Below are the code and all the weights of a small trained network. Each question names an input and a target symbol and asks about switching units off, where a switched-off unit gives its printed mean instead of its output.

import numpy as np


def w(rows, s, z=0):
    codes = np.array(rows[::2]) - 128.0
    scale = np.full(codes.shape[1], s)
    scale[-1] = z or s
    return codes * scale


def f(y):
    return y / 2 * (1 + np.tanh(0.7978845608 * (y + 0.044715 * y**3)))


def softmax(a):
    e = np.exp(a - a.max(-1, keepdims=True))
    return e / e.sum(-1, keepdims=True)


def log_softmax(a):
    a = a - a.max(-1, keepdims=True)
    return a - np.log(np.exp(a).sum(-1, keepdims=True))


def net(x, mask):
    ids = ['ΓΨΩαβδζηθλμξπστ'.index(c) for c in x.split()]
    T = len(ids)
    res = E[ids] + P[:T]
    r = res
    for j in range(2):
        rows = slice(2 * j, 2 * j + 2)
        q, k, v = (r @ M[0][rows].T for M in (Q, K, V))
        z = softmax(np.where(np.tri(T) > 0, q @ k.T / 2**0.5, -1e9)) @ v
        o = O[0][rows]
        res = res + np.where(mask[j], z, o[:, -1]) @ o[:, :-1]
    y = f(res @ A[0][:, :-1].T + A[0][:, -1])
    res = res + np.where(mask[2:10], y, B[0][:, -1]) @ B[0][:, :-1]
    return log_softmax(res[-1] @ U[:, :-1].T + U[:, -1])


Q, K, V, O, A, B = {}, {}, {}, {}, {}, {}
E = w([
[112,223,87,109,98],'Γ',
[84,89,68,89,115],'Ψ',
[148,182,80,83,105],'Ω',
[129,190,62,55,109],'α',
[154,76,168,142,175],'β',
[149,86,52,80,88],'δ',
[169,203,78,139,75],'ζ',
[6,182,117,47,122],'η',
[75,54,125,173,135],'θ',
[121,158,78,84,128],'λ',
[74,171,213,85,197],'μ',
[80,117,172,144,122],'ξ',
[173,134,65,96,111],'π',
[165,112,196,119,161],'σ',
[67,150,79,43,160],'τ',
],0.023)
P = w([
[148,184,100,148,254],'0',
[138,161,65,147,100],'1',
[122,140,90,155,103],'2',
[125,128,100,151,93],'3',
[114,116,111,143,92],'4',
[105,118,130,128,92],'5',
[100,111,129,130,82],'6',
[108,102,135,137,77],'7',
],0.013)
Q[0] = w([
[170,160,32,15,97],'h1',
[126,187,7,59,114],'h1',
[88,135,127,146,116],'h2',
[133,168,30,44,110],'h2',
],0.014)
K[0] = w([
[162,174,96,122,192],'h1',
[158,162,99,164,217],'h1',
[170,150,187,117,96],'h2',
[160,198,100,118,254],'h2',
],0.012)
V[0] = w([
[86,90,189,236,133],'h1',
[160,6,109,136,149],'h1',
[96,173,114,129,156],'h2',
[252,167,182,160,132],'h2',
],0.015)
O[0] = w([
[7,47,122,131,85,45],'h1',
[152,101,39,64,143,70],'h1',
[39,170,81,146,90,255],'h2',
[187,132,189,66,89,65],'h2',
],0.015,0.0069)
A[0] = w([
[100,71,40,186,97,97],'n1',
[140,163,79,94,2,146],'n2',
[106,1,194,123,204,205],'n3',
[92,163,178,165,117,254],'n4',
[89,57,160,191,47,57],'n5',
[202,123,187,83,119,104],'n6',
[87,100,71,83,48,46],'n7',
[99,148,121,119,3,187],'n8',
],0.0097,0.0078)
B[0] = w([
[38,200,249,32,174,252],'n1',
[82,52,94,76,230,211],'n2',
[219,106,31,189,95,220],'n3',
[193,41,169,134,122,245],'n4',
[188,99,64,112,39,214],'n5',
[74,134,149,71,1,176],'n6',
[192,230,158,207,181,228],'n7',
[149,90,174,148,136,221],'n8',
],0.0074,0.018)
U = w([
[168,172,154,137,108,60],'Γ',
[146,56,164,107,254,185],'Ψ',
[84,157,173,176,117,2],'Ω',
[109,97,178,23,105,83],'α',
[164,124,71,83,116,184],'β',
[186,119,150,128,189,204],'δ',
[90,147,186,69,163,50],'ζ',
[189,90,197,177,151,78],'η',
[61,157,67,92,98,220],'θ',
[120,184,79,184,105,38],'λ',
[88,87,224,101,152,220],'μ',
[107,52,164,154,68,191],'ξ',
[131,175,170,91,76,128],'π',
[136,124,194,70,34,35],'σ',
[112,190,113,32,51,54],'τ',
],0.0086,0.0072)

Each question gives the input, a string of symbols that net reads in full, and the target symbol t.
The units are the heads (2 rows each of Q, K, V and O) and the neurons (one row each of A and B). Each row of codes is followed by its name. A weight is (code - 128) times the scale printed after its matrix; where a second scale follows, it is the last column's (O, A, B and U).
mask holds one flag per unit, heads first, then neurons. A switched-off unit (its flag False) gives its mean, the last column of its rows in O or B, instead of its output. The means were averaged over made-up inputs and are rounded, as every weight is.
A unit's drop is (log p(t) with every unit on - log p(t) with that unit switched off) / (log p(t) with every unit on - log p(t) with every unit switched off).
The circuit of an input: a set's keep is (log p(t) with only the set's units on - log p(t) with every unit switched off) / (log p(t) with every unit on - log p(t) with every unit switched off). Starting from all 10 units, units are removed one at a time, each time the one whose removal leaves the highest keep (on an exact tie, the one counted first), for as long as the keep stays at least 0.8.
circuit, biggest first: the units of the circuit, biggest drop first
most important unit: the unit with the biggest drop
top k neurons: the k neurons with the biggest drops, biggest first
heads that matter: for each layer, one digit per head in row order, 1 if its drop is at least 0.15 and else 0, layers parted by /
input θ τ ξ τ, target ζ: most important unit => n1
input η θ η Γ π, target Ω: circuit, biggest first => (h2, h1, n1)
input ξ β π α τ π β λ, target μ: heads that matter => 10
input π π π Ψ τ ζ β η, target τ: heads that matter => 11
input π β ξ ξ Γ μ π, target τ: heads that matter => 11
input δ τ β β π, target β: top 2 neurons => (n7, n1)
input σ τ τ, target α: circuit, biggest first => (h2, n2)
input Ω η μ Γ θ Ψ, target π: circuit, biggest first => (h1, n6, h2)
input α θ θ η π τ, target Γ: heads that matter => 10
input π Γ θ, target θ: circuit, biggest first => (h1, n4)
input λ μ β, target β: circuit, biggest first => (h2, h1, n3, n4)
input Γ σ π δ λ τ α, target η: circuit, biggest first => (h1, n4)
input τ τ ξ β η Γ μ Γ, target λ: circuit, biggest first => (h1, h2)
input α μ δ β η ξ Γ ξ, target ξ: circuit, biggest first => (h1)
input μ μ ξ μ Ψ π λ Ψ, target ξ: circuit, biggest first => (h1, n5)
input ξ η η Ψ, target μ: circuit, biggest first => (n1, h1)
input β β π, target Ψ: top 2 neurons => (n2, n7)
input β Ψ Ψ β, target Ψ: top 2 neurons => (n6, n5)
input Ψ μ β π, target θ: top 2 neurons => (n4, n7)
input Ψ Ψ α α, target θ: most important unit => h2
